Below is a small trained network, with its code and all its weights. Each question gives an input and a class and asks what happens when units are switched off, that is, made to give their printed mean instead of their output.

import numpy as np


def w(rows, s, z=0):
    codes = np.array(rows[::2]) - 128.0
    scale = np.full(codes.shape[1], s)
    scale[-1] = z or s
    return codes * scale


def norm(h):
    return h / np.sqrt((h * h).mean(-1, keepdims=True) + 1e-5)


def f(y):
    return y / 2 * (1 + np.tanh(0.7978845608 * (y + 0.044715 * y**3)))


def log_softmax(a):
    a = a - a.max(-1, keepdims=True)
    return a - np.log(np.exp(a).sum(-1, keepdims=True))


def net(x, mask):
    res = np.array(x, float).reshape(1, 2) / 4 @ E
    u = 0
    for l in range(4):
        y = f(norm(res) @ A[l][:, :-1].T + A[l][:, -1])
        res = res + np.where(mask[u : u + 8], y, B[l][:, -1]) @ B[l][:, :-1]
        u += 8
    return log_softmax(norm(res)[-1] @ U[:, :-1].T + U[:, -1])


A, B = {}, {}
E = w([
[161,91,114,127,75,111],'x0',
[110,146,72,147,1,123],'x1',
],0.0054)
A[0] = w([
[114,138,73,195,55,97,123],'0.n1',
[184,74,148,163,167,135,30],'0.n2',
[112,124,139,156,72,121,61],'0.n3',
[148,139,112,116,132,160,121],'0.n4',
[227,72,145,107,180,85,6],'0.n5',
[253,12,142,103,136,96,147],'0.n6',
[165,113,97,139,139,140,97],'0.n7',
[166,72,178,97,201,81,81],'0.n8',
],0.0051,0.0021)
B[0] = w([
[119,140,103,4,95,225,252],'0.n1',
[189,121,87,120,95,159,143],'0.n2',
[88,114,126,76,127,215,146],'0.n3',
[115,119,144,128,129,131,126],'0.n4',
[254,100,152,101,126,107,181],'0.n5',
[155,9,230,163,205,37,236],'0.n6',
[123,101,107,156,156,181,120],'0.n7',
[226,173,49,124,8,146,230],'0.n8',
],0.0033,0.0031)
A[1] = w([
[116,114,161,108,140,122,70],'1.n1',
[196,93,185,114,178,79,96],'1.n2',
[181,147,102,141,92,94,68],'1.n3',
[141,156,111,86,145,55,72],'1.n4',
[83,86,155,126,118,77,2],'1.n5',
[151,3,160,120,100,110,137],'1.n6',
[58,184,88,188,165,141,81],'1.n7',
[98,112,188,168,242,70,109],'1.n8',
],0.006,0.00084)
B[1] = w([
[105,112,124,138,83,152,127],'1.n1',
[130,187,90,89,124,195,254],'1.n2',
[124,159,129,164,170,106,137],'1.n3',
[99,128,144,139,116,161,129],'1.n4',
[87,149,79,139,128,149,112],'1.n5',
[17,76,127,112,158,66,205],'1.n6',
[112,79,181,114,160,75,163],'1.n7',
[129,175,81,203,2,124,236],'1.n8',
],0.0054,0.0038)
A[2] = w([
[68,206,167,206,121,138,122],'2.n1',
[202,63,81,204,32,115,120],'2.n2',
[207,172,101,152,123,186,49],'2.n3',
[142,130,127,117,109,134,91],'2.n4',
[162,145,151,177,99,170,75],'2.n5',
[105,117,124,254,126,73,3],'2.n6',
[135,154,147,102,84,199,59],'2.n7',
[153,91,126,119,120,72,86],'2.n8',
],0.005,0.0024)
B[2] = w([
[152,57,138,139,141,81,214],'2.n1',
[157,145,193,109,254,136,251],'2.n2',
[60,119,123,148,112,184,222],'2.n3',
[113,157,106,87,165,117,129],'2.n4',
[92,131,102,79,116,132,141],'2.n5',
[155,124,94,129,91,122,87],'2.n6',
[154,129,120,77,126,111,203],'2.n7',
[121,116,129,145,195,127,123],'2.n8',
],0.0062,0.0017)
A[3] = w([
[153,105,134,125,142,107,141],'3.n1',
[179,124,100,121,86,132,99],'3.n2',
[68,140,107,158,96,153,102],'3.n3',
[146,175,87,74,41,167,103],'3.n4',
[68,171,179,129,162,125,91],'3.n5',
[66,88,119,102,169,75,87],'3.n6',
[147,206,96,152,142,253,5],'3.n7',
[132,137,137,137,117,85,135],'3.n8',
],0.0074,0.0025)
B[3] = w([
[83,155,115,120,177,127,132],'3.n1',
[103,128,156,137,161,159,145],'3.n2',
[183,61,122,67,176,93,152],'3.n3',
[46,202,177,136,237,46,255],'3.n4',
[209,122,255,103,146,166,124],'3.n5',
[172,172,60,100,62,224,145],'3.n6',
[142,166,37,197,92,241,212],'3.n7',
[153,193,135,161,90,116,129],'3.n8',
],0.0051,0.0067)
U = w([
[142,143,148,216,51,41,124],'0',
[33,202,146,73,161,66,192],'1',
[192,78,123,117,223,104,171],'2',
[144,195,57,193,131,250,144],'3',
[110,114,140,137,115,150,2],'4',
[166,154,212,78,65,192,98],'5',
[89,62,52,53,52,168,135],'6',
],0.016,0.0071)

Each question gives the input, the list of numbers given to net, and the class t.
The units are the neurons (one row each of A and B). Each row of codes is followed by its name. A weight is (code - 128) times the scale printed after its matrix; where a second scale follows, it is the last column's (A, B and U).
mask holds one flag per neuron, layer by layer. A switched-off neuron (its flag False) gives its mean, the last column of its row in B, instead of its output. The means were averaged over made-up inputs and are rounded, as every weight is.
A unit's drop is (log p(t) with every unit on - log p(t) with that unit switched off) / (log p(t) with every unit on - log p(t) with every unit switched off).
The circuit of an input: a set's keep is (log p(t) with only the set's units on - log p(t) with every unit switched off) / (log p(t) with every unit on - log p(t) with every unit switched off). Starting from the 12 units with the biggest drops (on a tie, the unit counted first), units are removed one at a time, each time the one whose removal leaves the highest keep (on an exact tie, the one counted first), for as long as the keep stays at least 0.8.
units of the circuit, in order: the units of the circuit, biggest drop first
unit that matters most: the unit with the biggest drop
k most important neurons: the k neurons with the biggest drops, biggest first
k most important neurons of layer l: the k neurons of layer l with the biggest drops, biggest first
drop when u is switched off: that unit's drop, to one decimal
input [-6,-2], class 0: units of the circuit, in order : [0.n1; 1.n8; 2.n1]
input [-7,0], class 0: unit that matters most : 0.n1
input [-8,3], class 5: units of the circuit, in order : [3.n4; 3.n5; 1.n7]
input [4,0], class 6: units of the circuit, in order : [1.n6; 3.n4]
input [-5,3], class 5: 3 most important neurons of layer 0 : [0.n8; 0.n5; 0.n2]
input [-7,3], class 5: 4 most important neurons : [0.n6; 1.n8; 3.n4; 3.n5]
input [2,1], class 6: 3 most important neurons : [0.n8; 1.n2; 3.n4]
input [-3,1], class 0: 3 most important neurons : [0.n1; 0.n8; 3.n4]
input [-5,2], class 5: 4 most important neurons : [0.n6; 1.n8; 1.n7; 3.n4]
input [-8,-4], class 0: 2 most important neurons of layer 1 : [1.n7; 1.n8]
input [-8,0], class 0: 2 most important neurons : [0.n1; 1.n8]
input [0,0], class 0: 2 most important neurons of layer 3 : [3.n4; 3.n7]
input [1,-1], class 2: 2 most important neurons : [0.n6; 3.n4]
input [-6,3], class 5: 2 most important neurons of layer 3 : [3.n5; 3.n4]
input [-1,7], class 1: unit that matters most : 3.n4
input [4,3], class 1: 2 most important neurons of layer 0 : [0.n1; 0.n6]
input [-3,0], class 0: 2 most important neurons : [0.n1; 3.n4]
input [-5,-3], class 3: 2 most important neurons : [1.n6; 2.n3]
input [-8,-2], class 0: 2 most important neurons : [0.n1; 1.n8]
input [-2,-4], class 3: unit that matters most : 3.n7
input [-3,-3], class 3: drop when 3.n7 is switched off : 0.3
input [-6,0], class 0: drop when 0.n1 is switched off : 0.3
input [-1,-8], class 3: drop when 2.n3 is switched off : 0.0
input [-4,0], class 0: drop when 0.n1 is switched off : 0.7
